Below are the code and all the weights of a small trained network. Each question names an input and a class and asks about switching units off, where a switched-off unit gives its printed mean instead of its output.

import numpy as np


def w(rows, s, z=0):
    codes = np.array(rows[::2]) - 128.0
    scale = np.full(codes.shape[1], s)
    scale[-1] = z or s
    return codes * scale


def norm(h):
    return h / np.sqrt((h * h).mean(-1, keepdims=True) + 1e-5)


def f(y):
    return y / 2 * (1 + np.tanh(0.7978845608 * (y + 0.044715 * y**3)))


def log_softmax(a):
    a = a - a.max(-1, keepdims=True)
    return a - np.log(np.exp(a).sum(-1, keepdims=True))


def net(x, mask):
    res = np.array(x, float).reshape(1, 4) / 4 @ E
    u = 0
    for l in range(3):
        y = f(norm(res) @ A[l][:, :-1].T + A[l][:, -1])
        res = res + np.where(mask[u : u + 7], y, B[l][:, -1]) @ B[l][:, :-1]
        u += 7
    return log_softmax(norm(res)[-1] @ U[:, :-1].T + U[:, -1])


A, B = {}, {}
E = w([
[132,129,123,131,123,128,126,128,131],'x0',
[67,46,152,140,33,125,123,208,219],'x1',
[186,37,108,155,77,58,195,64,102],'x2',
[193,176,110,225,148,30,253,200,149],'x3',
],0.0011)
A[0] = w([
[170,196,107,173,137,126,187,213,152,120],'0.n0',
[79,255,189,119,237,174,117,135,80,49],'0.n1',
[60,43,67,109,44,170,120,169,171,98],'0.n2',
[191,224,64,159,228,88,160,179,90,7],'0.n3',
[186,108,134,226,114,27,212,160,118,31],'0.n4',
[78,159,116,151,115,139,143,192,205,18],'0.n5',
[153,177,79,108,162,86,130,68,71,150],'0.n6',
],0.0021,0.0014)
B[0] = w([
[90,128,83,209,172,87,115,99,121,217],'0.n0',
[187,158,54,109,8,189,148,163,190,170],'0.n1',
[147,152,234,94,102,156,237,77,133,195],'0.n2',
[134,199,206,177,89,230,183,64,181,185],'0.n3',
[138,137,21,6,128,97,133,85,174,254],'0.n4',
[158,126,170,141,191,116,95,155,110,122],'0.n5',
[203,89,144,151,199,163,165,135,127,182],'0.n6',
],0.0022,0.0012)
A[1] = w([
[71,81,78,81,134,125,47,68,16,92],'1.n0',
[170,244,30,52,179,190,38,137,79,5],'1.n1',
[194,120,169,136,146,212,163,92,46,152],'1.n2',
[130,153,105,69,96,138,144,100,141,148],'1.n3',
[158,34,72,132,180,102,63,64,24,52],'1.n4',
[72,181,208,81,146,234,46,165,119,111],'1.n5',
[70,123,119,201,161,7,146,252,183,40],'1.n6',
],0.0026,0.0013)
B[1] = w([
[226,138,137,208,121,182,184,220,93,169],'1.n0',
[129,38,53,122,5,186,127,107,137,199],'1.n1',
[97,69,181,71,158,80,42,199,136,195],'1.n2',
[132,87,104,162,130,183,95,120,114,166],'1.n3',
[210,154,239,110,182,131,76,164,96,153],'1.n4',
[133,156,64,97,164,39,168,107,217,249],'1.n5',
[63,77,80,98,159,214,74,221,88,248],'1.n6',
],0.0026,0.0013)
A[2] = w([
[171,225,92,195,173,109,160,96,115,35],'2.n0',
[113,242,104,183,166,208,144,169,166,143],'2.n1',
[122,53,217,139,56,140,141,38,56,2],'2.n2',
[57,186,100,124,116,92,145,102,213,65],'2.n3',
[90,87,103,185,89,65,197,233,138,100],'2.n4',
[28,131,165,126,125,198,81,240,162,223],'2.n5',
[102,4,137,53,126,35,141,190,134,61],'2.n6',
],0.0034,0.0014)
B[2] = w([
[81,231,123,192,29,68,134,123,137,161],'2.n0',
[73,72,209,151,70,224,89,211,45,201],'2.n1',
[14,98,146,140,80,15,146,129,31,156],'2.n2',
[180,143,252,117,170,86,93,89,125,183],'2.n3',
[202,63,96,32,150,225,78,57,116,212],'2.n4',
[148,140,95,189,215,16,221,94,97,251],'2.n5',
[101,223,120,148,53,232,23,175,159,218],'2.n6',
],0.0025,0.0023)
U = w([
[174,86,34,56,85,212,92,110,189,253],'0',
[220,77,222,101,170,110,89,142,27,85],'1',
[109,207,176,204,54,202,130,177,112,126],'2',
[178,187,79,164,123,18,182,44,118,86],'3',
[84,164,195,75,198,63,124,104,251,92],'4',
[35,71,194,95,21,67,106,105,86,50],'5',
[83,83,109,161,255,152,148,205,89,80],'6',
],0.0089,0.0012)

Each question gives the input, the list of numbers given to net, and the class t.
The units are the neurons (one row each of A and B). Each row of codes is followed by its name. A weight is (code - 128) times the scale printed after its matrix; where a second scale follows, it is the last column's (A, B and U).
mask holds one flag per neuron, layer by layer. A switched-off neuron (its flag False) gives its mean, the last column of its row in B, instead of its output. The means were averaged over made-up inputs and are rounded, as every weight is.
A unit's drop is (log p(t) with every unit on - log p(t) with that unit switched off) / (log p(t) with every unit on - log p(t) with every unit switched off).
The circuit of an input: a set's keep is (log p(t) with only the set's units on - log p(t) with every unit switched off) / (log p(t) with every unit on - log p(t) with every unit switched off). Starting from the 12 units with the biggest drops (on a tie, the unit counted first), units are removed one at a time, each time the one whose removal leaves the highest keep (on an exact tie, the one counted first), for as long as the keep stays at least 0.8.
units of the circuit, in order: the units of the circuit, biggest drop first
most important unit: the unit with the biggest drop
top k neurons: the k neurons with the biggest drops, biggest first
k most important neurons of layer l: the k neurons of layer l with the biggest drops, biggest first
input [-5,-2,6,-3], class 1: units of the circuit, in order	(1.n4)
input [-2,0,2,0], class 1: top 4 neurons	(1.n4 0.n1 0.n3 1.n5)
input [-6,6,-3,6], class 6: top 2 neurons	(1.n6 2.n5)
input [8,-7,-8,-1], class 0: top 2 neurons	(1.n1 0.n1)
input [-3,1,2,0], class 5: units of the circuit, in order	(1.n5 2.n2)
input [-6,-8,-6,2], class 2: units of the circuit, in order	(2.n1 2.n0)
input [-5,-1,0,2], class 2: top 3 neurons	(0.n3 1.n5 2.n5)
input [7,1,-1,-7], class 4: 3 most important neurons of layer 1	(1.n5 1.n6 1.n1)
input [-7,0,5,-2], class 1: top 2 neurons	(1.n4 0.n3)
input [1,-2,1,-4], class 1: 2 most important neurons of layer 0	(0.n3 0.n4)
input [-2,1,0,-2], class 4: top 2 neurons	(0.n2 1.n5)
input [0,8,8,1], class 0: 4 most important neurons of layer 2	(2.n4 2.n6 2.n1 2.n0)
input [-1,-1,0,7], class 2: 3 most important neurons of layer 2	(2.n1 2.n0 2.n5)
input [-3,3,-6,0], class 4: units of the circuit, in order	(1.n5)
input [1,2,-2,5], class 6: 2 most important neurons of layer 2	(2.n5 2.n1)
input [2,2,-1,-7], class 4: top 2 neurons	(1.n5 0.n4)
input [5,-3,7,-6], class 1: 2 most important neurons of layer 1	(1.n4 1.n0)
input [-4,2,0,7], class 6: 2 most important neurons of layer 1	(1.n6 1.n1)
input [-7,0,0,5], class 2: 3 most important neurons of layer 1	(1.n5 1.n2 1.n1)
input [-8,2,1,4], class 0: units of the circuit, in order	(2.n4)
input [2,8,-4,5], class 6: units of the circuit, in order	(1.n6 2.n5)
input [-8,2,4,7], class 0: 2 most important neurons of layer 2	(2.n4 2.n5)
input [-5,0,-3,7], class 2: top 3 neurons	(0.n3 2.n1 2.n0)
input [-3,4,5,1], class 0: top 3 neurons	(0.n3 2.n4 2.n6)
input [-2,7,4,1], class 0: top 4 neurons	(2.n4 0.n3 2.n6 2.n1)
input [-3,-7,-7,0], class 0: top 3 neurons	(1.n1 0.n1 0.n2)
input [2,4,-5,5], class 6: most important unit	1.n6
